[150 131 111 132 107] => 111

[[124 137 116 138 116]
 [114 115 123 149 147]
 [136 113 149 109 147]] => 116

[131 112 106 125 141] => 106

[[152 103 128 131 128]
 [124 109 140 111 126]
 [152 130 121 132 106]] => 128

[149 136 124 130 135] => 124

[[104 125 128 139 139]
 [122 126 126 133 131]] => 128
---
[127 141 119 107] yields 141, 107

[113 120 151 110 123] yields 151, 110

[[134 129 123 129 128 109 145]
 [132 130 127 131 124 157 111]
 [153 137 116 147 127 144 105]] yields 157, 105

[134 127 142 132 119 151 128] yields 151, 119

[[104 111 151 108 124 122]
 [123 123 115 136 117 120]] yields 151, 104

[105 103 149 153 110 121 144] yields 153, 103

[151 122 145 119] yields 151, 119

[[151 132 126 123 115]
 [134 126 141 120 137]
 [135 131 130 116 139]] yields 151, 115

[131 100 146 127 114 133 108] yields 146, 100

[143 149 100 150 110] yields 150, 100
---
Input:
array([[123, 137, 103, 104, 117, 136, 125],
       [129, 132, 138, 149, 126, 135, 153],
       [121, 134, 116, 106, 127, 118, 120]])
Output: 132

Input:
array([[127, 108, 120, 118, 131, 136],
       [155, 135, 129, 132, 114, 142]])
Output: 108

Input:
array([[136, 103, 137, 132, 139, 128],
       [126, 113, 124, 134, 123, 134],
       [129, 112, 127, 133, 127, 132]])
Output: 113

Input:
array([[109, 113, 130, 108],
       [129, 127, 150, 128]])
Output: 113

Input:
array([[126, 118, 131, 124, 139, 121],
       [129, 132, 122, 131, 123, 130],
       [131, 105, 133, 121, 143, 114]])
Output: 132

Input:
array([[132, 145, 144, 142, 121, 133, 142],
       [150, 129, 128, 137, 128, 120, 108]])
Output: 145

Input:
array([[147, 130, 151, 132, 120, 135],
       [145, 148, 108, 110, 149, 114],
       [139, 145, 145, 141, 148, 107]])
Output: 148

Input:
array([[140, 126, 118, 155],
       [113, 143, 130, 137],
       [144, 151, 135, 133]])
Output: 143

Input:
array([[130, 125, 120, 118],
       [137, 134, 115, 100]])
Output: 125
---
[124 138 123 136 154 130 149] 130

[[122 133 134 124 138 104]
 [131 141 137 119 147 128]
 [145 141 124 122 132 115]] 132

[113 104 145 157 114 136] 114

[[106 116 135 132 127 112]
 [115 120 132 131 126 125]] 126

[150 136 120 133] 120

[[123 120 131 122 128]
 [119 119 136 153 128]
 [135 135 133 121 127]] 121

[150 129 124 119] 124

[153 137 110 103 147] 103

[142 155 131 126 156  98 135] 98
---
153  150  106   99  138  122 ans = 153
144  115  151  123  136  137  116 ans = 144
124  146  135  154 ans = 124
103  140  147  110  142  139 ans = 103
139  137  100  125  112 ans = 139
121  136  103  143 ans = 121
157  157  113  127  101  111 ans = 157
---
[137 151 145 125 111 139 110] → 151, 110

[[114 120 117 140 107 141 137]
 [134 123 144 137 138 117 132]
 [128 127 133 129 133 126 129]] → 144, 107

[126 144 125 151 134] → 151, 125

[144 142 114 144 136 149] → 149, 114

[117 156 131 132 128 130] → 156, 117

[130 140 129 126 118 151 110] → 151, 110

[[134 118 120 130 117 112 131]
 [119 138 127 127 129 153 124]] → 153, 112

[118  98 153 127 115 129] → 153, 98

[133 119 125  99 134] → 134, 99
---
[ 99 134 155 131 151] result: 151

[113 152 121 111 109 157 110] result: 152

[124 105 151 150  99 132 102] result: 150

[[138 125 143 107 115]
 [ 99 105 122 128 126]] result: 138

[110 118 113 153 124 141 116] result: 141

[137  99 102 102 115 107] result: 115

[131 135 122 144 105] result: 135

[134 125 150 111 156 151] result: 151

[130 150 127 126 108] result: 130
---
[[112 128 132 155 127]
 [153 144 120 121 130]
 [134 120 112 138 151]]	153

[[129 131 124 140 128]
 [128 137 119 156 130]]	140

[127 126 144 101]	127

[[142 126 125 106 123 120]
 [144 132 117 103 121 116]]	142

[[133 126 120 117]
 [128 120 112 120]
 [123 105 101 131]]	131

[141 136 153 157 145 123]	153
---
[[115 133 126 146 133 134]
 [126 113 151 134 132 136]
 [120 136 119 138 130 129]] -> 115

[[128 127 127 128 128 127 128]
 [ 99 131 120 120 136 127 132]
 [129 130 128 127 127 127 126]] -> 128

[[104 109 136 105]
 [134 140 132 131]
 [105 107 135 107]] -> 104

[[127 128 130 131 126 125 127]
 [123 130 143 149 115 101 120]
 [126 129 133 134 123 119 125]] -> 127

[[106 123 138 139 109 139]
 [113 119 147 143 116 146]
 [121 128 132 135 123 131]] -> 106

[[132 131 133 130 127 130]
 [114 124 120 132 127 131]
 [151 125 128 125 132 129]] -> 132

[[133 105 134 138]
 [127 141 141 135]
 [105 134 124 141]] -> 133
---
[[141 141 138 112 138 125 113]
 [110 120 130 140 125 121 149]
 [123 137 127 114 145 128  99]] >> 137

[[130 128 139 113 119 133 121]
 [140 119 126 130 154 129 101]
 [131 134 136 113 118 125 126]] >> 134

[[136 129 117 140 126]
 [129 128 121 110 132]
 [133 129 122 101 130]] >> 129

[[122 150 127 127 135 128 123]
 [144 107 131 137 130 140 134]
 [134 128 142 138 128 139 137]] >> 128

[[127 128 133 127 123 124]
 [140 129 111 143 124 129]
 [126 127 114 127 151 146]] >> 127

[[149 130 105 130]
 [143 125 143 110]
 [138  99 136 146]] >> 99

[[125 134 105 133 104 125]
 [129 124 150 124 151 129]
 [130 121 149 121 150 131]] >> 121

[[138 107 137 137 107 137]
 [135 110 135 137 110 136]
 [121 148 119 118 148 119]] >> 148

[[137 123 149 153 113 113]
 [138 123 150 154 111 113]
 [118 133 107 102 144 143]] >> 133
---
Q:
[[127 124 126 134 133 140 144 123 125 134 134]
 [116 129 131 127 125 132 134 133 117 132 126]
 [126 130 120 133 124 124 132 128 123 131 126]
 [110 137 133 134 122 117 118 114 114 115 127]
 [134 133 128 126 115 138 126 127 132 131 133]
 [124 124 123 133 124 143 142 124 123 132 135]
 [126 128 146 132 125 119 127 152 142 139 121]
 [128 120 145 123 148 122 133 140 126 139 134]]
A: 145

Q:
[[124 133 145 139 141 138 112 123 122]
 [130 129 107 107 119 129 126 138 150]
 [128 136 153 145 143 141 111 121 110]
 [129 124 107 105 113 126 131 140 143]
 [132 127 109 110 117 126 131 138 142]
 [130 138 152 142 140 143 113 123 106]
 [126 133 150 146 140 133 123 119 109]
 [131 122 107 111 113 119 143 137 139]
 [130 124 104 108 114 119 140 138 145]
 [124 134 144 138 141 135 115 122 119]
 [132 126 112 121 120 118 142 131 138]
 [128 134 153 143 141 141 112 122 108]]
A: 153

Q:
[[120 135 130 103 134 122 142 125 122 131 124 130 123 121]
 [130 132 132 133 118 116 137 130 120 129 118 120 136 140]
 [115 111 131 135 118 117 136 133 132 129 125 120 120 124]
 [119 134 132 129 118 131 130 122 133 129 128 125 135 139]
 [119 125 134 133 130 139 136 127 133 131 125 124 125 122]
 [137 132 134 128 129 126 126 126 131 131 134 129 122 127]
 [119 131 131 137 131 132 141 131 123 122 125 119 122 140]
 [135 136 111 116 127 133 139 131 125 141 125 130 135 139]
 [119 134 133 124 132 118 124 130 124 131 125 131 123 140]]
A: 133

Q:
[[130 131 128 126 128 132]
 [131 127 128 130 124 129]
 [135 136 130 125 156 143]
 [127 127 127 128 126 126]
 [128 130 131 127 118 124]]
A: 131

Q:
[[121 131 127 129 125 118 124 130 123 136]
 [111 128 135 137 119 114 124 134 128 137]
 [123 128 130 131 125 124 127 130 128 131]
 [126 129 128 128 127 126 128 127 128 130]
 [113 132 127 134 121 107 118 135 118 145]]
A: 127
